In the rows, zero is written as 128.
Each row of numbers stands for one node and depends on some of the facts below. Use the named rows to name the rest.

How the nodes are related:
skeni: refers to; kepliflum: hangs directly under
Z696 {skeni=Z803, kepliflum=Z858}
Z98 {skeni=Z16, kepliflum=Z983}
Z16 {kepliflum=Z858}
Z852 {kepliflum=Z815}
Z377 {kepliflum=Z789}
Z293 {skeni=Z57, kepliflum=Z815}
Z876 {kepliflum=Z75}
Z770 {kepliflum=Z175}
Z38 {kepliflum=Z941}
Z859 {skeni=Z803, kepliflum=Z338}
Z867 {kepliflum=Z789}
Z449 {kepliflum=Z969}
Z391 {kepliflum=Z75}
Z809 {skeni=Z815, kepliflum=Z815}
Z205 {skeni=Z57, kepliflum=Z983}
Z491 {skeni=Z852, kepliflum=Z876}
Z36 {skeni=Z78, kepliflum=Z338}
Z627 {skeni=Z16, kepliflum=Z858}
Z462 {skeni=Z674, kepliflum=Z876}
Z911 {skeni=Z344, kepliflum=Z803}
Z360 {skeni=Z16, kepliflum=Z789}
Z981 {kepliflum=Z983}
Z674 {kepliflum=Z75}
Z858 {kepliflum=Z789}
Z366 {skeni=Z852, kepliflum=Z969}
Z921 {kepliflum=Z657}
Z617 {skeni=Z57, kepliflum=Z344}
Z781 {kepliflum=Z867}
Z305 {kepliflum=Z344}
Z119 {kepliflum=Z876}
Z438 {kepliflum=Z815}
Z538 {skeni=Z890, kepliflum=Z852}
Z660 {kepliflum=Z803}
Z983 {kepliflum=Z338}
Z74 {skeni=Z815, kepliflum=Z789}
Z693 {skeni=Z78, kepliflum=Z852}
Z969 {kepliflum=Z338}
Z78 {kepliflum=Z815}
Z69 {skeni=Z803, kepliflum=Z876}
Z175 {kepliflum=Z75}
Z657 {kepliflum=Z338}
Z803 {kepliflum=Z815}
Z57 {kepliflum=Z803}
Z115 {skeni=Z57, kepliflum=Z941}
Z941 {kepliflum=Z789}
Z59 {kepliflum=Z78}
Z890 {skeni=Z867, kepliflum=Z789}
Z136 {kepliflum=Z858}

Known rows:
Z305: [167 127 144 128 123  94 129  97 134 133  80 138 137 123 120 112 133 154]
Z803: [114 143 155 113 121 150 157 177 115 113 157 130 123 168 124 105 159 130]
Z815: [136 152 108 129 122 136 133 104 119 120 127 151 155 158 144 106 117 117]
Z74: [151 131 101 124 136 153 116 107 138 115 119 156 139 165 148 117  66 144]
Z115: [114 107 111 127 139 147 109 163 193 118 122 129 150 156  98 118  97 115]
Z941: [117 114 100 130 134 135 134 131 159 120 120 132 130 124 135  73 118 130]
Z38: [119 109 113 134 132 131 131 131 174 131 113 130 131 145 141  83 109 142]
Z693: [100 129 133 136 124  93 158 118  88 135 126 119 141 152 116 180  71  70]
Z119: [139 129 134 140 105 136 121 102 160 123 140 144 104 115 142 188 139 126]
Z449: [ 93 131 142 127 127 154 121  75 102 157  83 108 128 105 129 118 145 145]
Z366: [ 56 136 152 124 150 132 114 117 117 164 145 136 130  79 125 149 114 168]
Z538: [120 139 127 130 115  89 122 167 100 145 182 101 136 159 123 101  88  97]
Z890: [132 119  89 120 121 105 105 144 106 142 215  99 106 152 107  79  69 147]
Z867: [131 115  85 127 129 122 128 130 131 121 181 120 116 123 121  56 110 140]
Z16: [187 117 101 128 148 134 133 167 128 128  77  88 127 117 154 148 114 150]
Z98: [124 134 128 123 167 112 102 148  99 135  16 110 101 138 141 160 149 111]
Z674: [134 124 139 127 104 115 120 104 143 108 136 135 125 107 148 157 142 124]
Z981: [121 125 156 137 150 134 111 100  86 145  91 142 115 135 134 107 161 113]
Z491: [107 134 137 135 129 112 117 150 170 142 178 172 107  83 142 204 105 163]

Rows to name:
A row may be one of the nodes named above.
[142 122  96 122 148 120 129 177 151 124  43  99 120 126 146 147 103 143] -> Z360
[152 128 151 124 128 109 109 121 172 124  88 132 152 136  64 130 125 136] -> Z617
[143 125 137 118 118  91 125  86 122 102 116 133 139  90 131  94 153 138] -> Z344
[136 153 122 123 122 136 124 116 110 124 127 144 157 182 149 130  92 122] -> Z809
[105 132 176 118 133 156 128 166  96 128  77 141 112 123 111 101 100 133] -> Z859
[ 98 131 146 105 120 105 131 136 121 109 184 112 152 165 148 162 167 122] -> Z911
[127 134 163 126 101 155 131 173 148 111 134 152  87 130 127 162  91 141] -> Z69
[106 135 135 135 124 112 118 143 171 138 185 171 109  87 142 217 114 162] -> Z491
[117 126 156 126 152 140  87 130 120 140 100 137 132 140  88 144 156  86] -> Z205
[123 137 140 121 121 123 143 137 134 139 163 119 142 182 138 141 179 132] -> Z660
[101 132 173 117 132 153 124 145  91 127  85 133 107 128 115  92 105 136] -> Z859
[126 126 141 121 101 117 107 109 151 105 146 133 116 101 157 204 120 118] -> Z462
[188 120  99 121 151 136 128 183 127 122  76  83 122 121 145 169 100 151] -> Z627
[134 150 107 129 123 131 134  97 114 120 134 149 153 166 143 111 124 113] -> Z815
[106 131 118 135 126 101 165 113  98 122 139 129 136 142 110 153 123  92] -> Z78
[147 123 100 120 149 113 126 185 154 121  55  99 119 133 150 147 104 140] -> Z360
[106 132 146 107 124 109 131 140 114 110 180 108 154 170 156 145 169 124] -> Z911
[131 118  87 129 128 127 127 127 130 121 167 118 116 119 118  64 127 142] -> Z867
[ 90 118 134 127 141 117 138  61  69 132  92 134 121 129 103 181  99 110] -> Z36
[ 98 147 128 143 136  93 148 173 135 147 191 142 151  97 141 124 131 116] -> Z852
[180 113 109 134 135 154 136 143 121 132 162 113 134 120 141 129 105 149] -> Z136
[ 59 137 145 122 148 128 115 110 118 167 136 133 131  85 132 153 105 164] -> Z366
[111 140 152 113 119 146 160 184 112 113 153 135 123 161 123 100 167 131] -> Z803
[ 60 138 152 123 152 135 116 107 120 166 136 132 128  77 131 154 103 169] -> Z366
[174 118 147 119 132 173 140 208  97 109 144 124 121 122 125 106  59 156] -> Z696
[121 129 137 134 143 130 115  96  89 127  99 142 116 117 129 108 174 103] -> Z983
[184 118 107 130 138 150 140 137 120 116 148 127 136  99 132 105 133 139] -> Z858
[116 133 141 123 128 126 120 166 164 133 145 118 161 156  88 154 138 103] -> Z293
[124 134 140 123 128 135 132 152 168 133 174 115 156 186  95 165 186 109] -> Z57

The same nodes again, as new rows of numbers:
Some rows with their names:
Z438: [118 127  97 115 125 117 122 139 127 124 127 125 128 113 120 122 118 125
 109 113 160]
Z205: [156 123 135 106 164 173 115 125 127 120 118 149 133 109 126 124 150 123
 130 124 108]
Z911: [121 130  99 113 127 119 111 118 132 119 120 143 122 141 118 125 136 126
 101 119 119]
Z38: [116 125 149 174 126 139 134 134 129 117 145 119 122 112 126 127 116 125
  99 171 116]
Z941: [120 128 178 140 125 113 140 139 121 143 145 120 131 139 137 123 122 145
 107 169 107]
Z115: [132 124 179 144 127 187 115 117 129 140 130 125 129 109 122 121 125 125
 102 162 112]
Z175: [138 128 125 105 129 112 165 115 125 135 133 114 126 138 152 126 144 133
 134 111 131]
Z75: [135 133 138 106 120 115 157 114 128 133 129 125 129 135 153 120 135 133
 134 115 140]
Z449: [119 126 137 163 134 112 120 150 121 120 116 137 137 115 149 130 118 122
 150 112 109]
Z696: [123 130 154 167 125 174 114 114 145 194 124 116 116 143 120 143 115 123
 143 141 110]
Z858: [137 129 152 176 125 108 125 116 137 161 128 125 140 155 120 126 115 141
 134 155 120]
Z98: [153 124 122 110 140 149 115 114 123 120 115 135 116 114 120 137 127 125
 166 126 112]
Z462: [127 154 104 107 124 154 129 111 124 163 119 128 116 110 120 129 169 123
 121 126 126]
Z809: [131 119 105 117 126 138 116 133 124 124 117 139 118 144 114 131 132 123
 102 104 169]
Z781: [122 125 139 176 122 124 132 129 127 120 140 119 128 119 116 123 117 123
 109 162 110]
Z852: [120 122  96 105 127 111 129 143 129 124 115 115 120 112 122 126 119 132
 117 137 171]
Z890: [122 119 153 147 124 151 115 127 128 124 185 118 134 110 116 133 149 128
 155 158 107]
Z859: [121 122 156 101 127 174 112 147 128 138 119 115 118 129 109 126 119 119
 155 111 113]
Z36: [118 122 136 140 126 132 116 121 132 121 118 180 122 122 123 120 146 127
 150 116 104]

Which node is each row?
Some rows may be nodes named above.
[126 134 138 105 117 114 141 135 130 122 112 126 148 168 128 119 123 129
 122 142 109] -> Z344
[147 134 127 242 129 117 120 112 125 129 127 116 122 112 119 156 117 136
 143 141 112] -> Z16
[121 135 111 228 126 110 123 121 140 122 121 115 134 129 133 147 116 124
 132 163 110] -> Z136
[118 123 108 111 124 125 116 127 135 121 120 163 120 109 104 116 127 129
 113 106 156] -> Z693
[152 124 111 112 139 150 114 111 127 119 117 136 118 117 118 131 126 125
 170 130 104] -> Z98
[136 126 136 156 121 152 121 109 125 115 116 123 120 114 104 125 118 130
 117 146 105] -> Z360
[129 119 103 193 123 174 122 123 128 149 120 121 119 146 129 139 128 127
 106 154 122] -> Z74
[123 162 106 114 124 117 146 126 126 124 119 141 132 115 127 135 138 123
 120 138 138] -> Z674
[131 123 191 122 126 182 114 120 130 147 128 124 130 108 135 120 126 121
 101 161 109] -> Z115
[129 137 149  96 123 122 143 129 124 126 120 118 149 171 131 118 122 127
 123 146 116] -> Z344
[137 121 153 104 125 182 123 113 145 124 115 119 143 110 121 124 135 121
 103 106 116] -> Z617
[121 124 105 112 130 112 120 115 135 116 119 163 117 144 113 114 119 155
 126 102 154] -> Z78
[119 120 104 133 133 122 115 124 128 126 121 113 122 111 125 119 147 124
 144 134 109] -> Z366
[121 132 130  96 123 114 119 131 126 156 157 119 120 185 130 122 118 123
 110 105 153] -> Z803
[122 127 185 142 125 113 129 144 130 131 187 121 141 132 143 126 117 141
 140 166 114] -> Z867
[138 118 108 107 120 114 123 165 124 125 119 122 131 184 122 130 119 147
 103 110 192] -> Z815
[118 127 100 117 118 127 157 128 132 121 122 122 136 138 117 126 120 124
 121 115 114] -> Z305
[119 126 108 108 125 113 113 118 126 114 144 147 130 139 126 129 121 127
 100 106 143] -> Z660
[146 124 133 108 150 117 120 153 127 115 122 117 133 156 162 128 128 135
 167 133 111] -> Z983
[131 154 104 103 121 141 128 123 124 160 119 132 120 112 126 134 172 123
 125 125 127] -> Z462
[138 126 113  98 125 136 118 121 136 122 117 120 138 111 116 124 131 121
 105 105 135] -> Z293
[141 120  98 107 125 115 120 154 128 121 126 118 132 182 121 132 123 150
 104 104 190] -> Z815
[122 125 116 124 123 121 150 118 129 119 120 121 138 144 128 130 115 123
 120 118 112] -> Z305
[132 147 109  97 125 153 129 119 122 156 114 132 120 113 134 132 172 122
 126 127 126] -> Z462
[139 124 140 146 122 153 122 113 125 117 126 123 118 113 114 128 118 128
 116 147 106] -> Z360
[129 131 111 110 143 123 121 116 140 117 146 143 151 112 121 121 119 121
  96 103 140] -> Z57
[125 137 123 103 124 185 133 119 127 184 127 131 117 113 118 126 136 125
 143 101 137] -> Z69
[155 122 133 106 167 160 115 127 127 118 121 142 131 112 113 121 150 123
 129 127 109] -> Z205
[132 125 118 114 154 114 118 150 127 117 125 152 125 133 131 135 117 125
 166 135 123] -> Z981

Now the same nodes, written a new way:
Known rows:
Z770: [149 158 142 134 131 118 110 132 126 112 153 111 131 125 120 107 132 125]
Z36: [143 115  80 113 177 149  83 128 118 103 152 179 131  82 144 139 128  80]
Z859: [151 121  80 143 183 149  79 117 149  73 146 138 158 107 192 112 103 126]
Z617: [147 109 154 113 110 174 119 147 152 176 143 113  98 123 108 121 149 116]
Z175: [142 135 140 153 170 109 153  86 116 131 122  67 138 158 113 157 133 141]
Z377: [100  92 140 115 152 121 196 109  97 147  84  90 135 124 131 163 126 152]
Z911: [111 146 143 117  92 136  95 145 152 148 121 161  97 138 118 108 119 122]
Z852: [ 95 112  80 132 109 129 143 118 148 215  88 158  91 163  45 119 113 102]
Z16: [129 131 127 111  84 113 105 146 130 135 153 126 155 159 160  93 161 157]
Z627: [136 113 118 102 102 137  85 132 147 167 152 123 145 161 176  85 181 164]
Z491: [175 135  99 125 152 152  72 107 145 209 161 102 127 110  87  47 169 110]
Z462: [173 173 153 197 101 123 133 142 175  91 132  20 147 141 103  71 103 178]
Z115: [129  94 173  94 118 174 146 151 131 184 133  93  95  97 116 114 145 130]
Z449: [150 126 102 143 122 145 121 135 134 108 159 160 146 110 143 125 136 110]
Z366: [165  82  46 140 138 182  93 116 160 211 154 173 132  97 109  67 174  89]
Z981: [149 115 101 143 121 147 116 133 139 105 162 167 145 102 142 123 137 106]
Z98: [160  92  96 147 111 161 111 120 168 140 207 160 158 151 194  91 170 131]
Z344: [112 123 136 147 138 116 182 106 115 119 110 118 132 129 118 160 120 134]
Z338: [145  79  68 179 159 156 174  94 134 112 138 159 161 126 144 183 143 111]

Rows to name:
A row may be one of the nodes named above.
[165 184 152 202  85 101 161 157 158  67 124  35 149 128  90  88  84 177] -> Z674
[ 79 137 114 110 151  97 143 127 100 116  74 162  98 152  81 192  80  93] -> Z78
[ 94 101 173  86 150  78 227 146  42  94 122 101 126 127 120 204 114 113] -> Z867
[121 138 160 114  67 140 123 172 149 155 125 139  79 143  76 137 117 105] -> Z57
[129 133 127 108  85 110 106 144 126 132 152 130 153 154 163  95 162 159] -> Z16
[107 150 118  87 142 128  67 144 121 123 113 170  97 119 113 128  99  90] -> Z693
[ 78 183 171 124  72 113  94 109 132 119  82 219 104 111 132 126 133 143] -> Z809
[126 123 154 110  90 167 101 161 165 188 127 135  71 147  85 129 134 112] -> Z293
[117 138 157 115  74 142 124 173 148 155 125 136  81 144  74 134 117 108] -> Z57
[126 144 123 104 110 120  94 148 118 134 105 127 139 118 130 118 142 147] -> Z136
[106 112 102 110 138 118 140 118 101 165  44 105 149 151 114 173 153 169] -> Z858
[145 116  80 116 175 151  80 126 119 106 149 177 134  85 148 145 128  82] -> Z36
[134 136 139 116 116 126 123 141 131 111 151 135 127 111 133 107 123 121] -> Z305
[ 86 163 175 111  97 117 119 105 100 122  70 183 128  69 163 121 151 168] -> Z74
[166  86 114 137 123 190 111 140 162 165 158 143 115 113 128 138 162 103] -> Z205
[134 136 136 120 117 126 118 139 127 112 149 134 126 111 129 108 120 118] -> Z305
[160 170 126 128 190 117  58 109 139  74 150  67 147 122 179  87 101 144] -> Z69
[175 171 151 199 104 121 130 143 173  94 137  20 145 137 104  70 105 185] -> Z462
[117 137 158 119  73 141 120 171 149 154 129 135  78 144  71 136 118 109] -> Z57
[132  99 147 102 111 139 125 131 138 158 167 112 140 141 189  75 163 159] -> Z360
[136 142  98 103 167 123  54 132 137  98  96 105 155 116 177 101 112 163] -> Z696
[147 106 158 116 116 176 118 149 151 176 140 108  96 120 108 122 145 117] -> Z617
[114 126 165  72 115  93 151 176  68  89 159 130 120 115 131 154 122 102] -> Z890
[131 138 135 119 113 125 117 142 128 113 148 132 125 112 130 109 123 121] -> Z305
[ 48 180 164 147  65  83 160  98 117 110  45 213 100 150  93 185 103 147] -> Z815
[ 80 150 119 138 150  92 130 126 140  81  79 125 118 177 129 155  39 138] -> Z803

Now the same nodes, written a new way:
Named rows:
Z305: [123 143 148  91 104 131 132 156 151 141 117 138 122 111 114 114 172 147
 160]
Z344: [123 178 134 108  71 131 131 141 145 134 103 147 129 106 125 154 189 178
 157]
Z115: [137 159  92 141 146 168 104 145 149 100 193 135 117 177 134 103 164  38
  58]
Z941: [148 152 117 122 129 177 117 112 111 149 129 146 127 145 148 130 162 155
 102]
Z38: [159 133 133 109 166 175 117 135 115 147 157 152 127 135 137 104 159 139
  97]
Z983: [123 139 128 159 146 122  90  83 158 105  93 145  94 151 136 153 123 142
 137]
Z205: [104 141  67 185 171 110  65 115 182  93 133 161  64 169 114 123 108  32
 101]
Z981: [137 118 143 158 184 115  86 106 164 108 121 148  90 140 123 123 115 124
 139]
Z890: [138 125 136 112 158 152 129 133 112 136 154 141 135 127 143 105 148 152
 128]
Z770: [146  91 131 120 121 114 170 162 133 128  99 117 114 125 136 132 114 107
 125]
Z16: [146 177 128 149 172 140 166 155 110  65 183 161 214  97 182  82 123 251
 104]
Z59: [117 136 138 112  94 116 128 132 119 154 146 108 153 104  89 127 108 110
 121]
Z78: [128 182 130 136  59 114 124 131 114 144 139 130 166  82 101 172 141 152
 120]
Z36: [123 109 148 129 165 124 108 105 154 124 107 131  92 146 126 112 113 132
 148]
Z69: [142  17 141  92 151  94 164 152  98 167 101  98  74 126 129 164 127  61
 166]
Z491: [147  58 131 115 135 120 185 155 128 131  80  99 109 142 146 123  81  84
 122]
Z809: [112 117 144 104 104 124 133 123 121 165 132 101 138 120  95 111 101 112
 130]
Z438: [121 135 140 112 100 118 127 135 122 153 145 112 150 107  93 122 110 114
 127]
Z657: [121 146 129 155 130 122  98  86 157 109  92 142  98 147 134 154 129 152
 147]

Rows to name:
Some rows may be nodes named above.
[131 197  81 180  74  90  97 185 137 100 205 150 174  74  70 162 147  35
  62] -> Z57
[145 164 118 130 124 159 122 119 107 133 142 152 148 124 155 144 175 180
 114] -> Z867
[133 197  83 176  75  91  96 184 141  98 207 148 171  75  71 163 147  35
  62] -> Z57
[130 146 142 120  82  88 101 126  84 178 170 129 136  57  76 219 179 123
 153] -> Z803
[122 142 148  88 101 132 134 155 150 144 118 138 126 113 113 112 169 148
 162] -> Z305
[157 107 133 125 124 110 159 168 130 122 114 132 128 107 134 141 129 122
 122] -> Z674
[117 137 127 128 178 159 173 119 109  86 151 120 191 149 185  44  81 220
 118] -> Z627
[114 117 146 110  98 123 129 119 111 168 144  91 147 118  82 111  81  89
 120] -> Z911
[ 94 141  81 167  80 120 103 158 135 104 143 109 139 130  79 118 120  16
  95] -> Z293
[117  70 156 104 177 106  83 103 127 158 128 131  63 130 107 154 157 108
 196] -> Z859
[121 111 148 137 173 123  98  99 161 116 106 134  86 150 126 111 111 138
 157] -> Z366
[126 111 134 107 162 157 130 124 111 142 147 127 131 143 144  95 134 146
 131] -> Z74
[116  69 156 107 183 105  83  99 127 157 127 129  61 128 105 156 156 109
 198] -> Z859
[118 137 128 127 177 157 170 119 111  84 149 119 188 149 186  44  83 221
 117] -> Z627
[112 116 113 125 185 133 139 128  93  99 187 130 158 131 163  95 141 173
 152] -> Z136
[102 142 101 133 145 140 140 104  90  98 158 127 161 140 172 128 144 188
 148] -> Z858
[145 144 140 119 153 176 160 124 134 120 120 130 165 148 160  53  93 195
  90] -> Z360
[129 145 140 120  77  90  99 127  82 178 170 128 137  59  80 217 180 122
 149] -> Z803
[141 134 154 157 177 142 120  97 181  92  83 139 118 160 143  74  58 171
 105] -> Z98
[ 95  66 131  93 201 119 121 109  61 143 193 119 123 125 149 130 169 149
 201] -> Z696
[ 95 152  93 122  82 138 112 166 183 118 134 136 137 149 114 118 183  53
 146] -> Z617
[108 144  69 185 173 109  63 113 184  89 135 163  69 167 114 120 106  32
 101] -> Z205

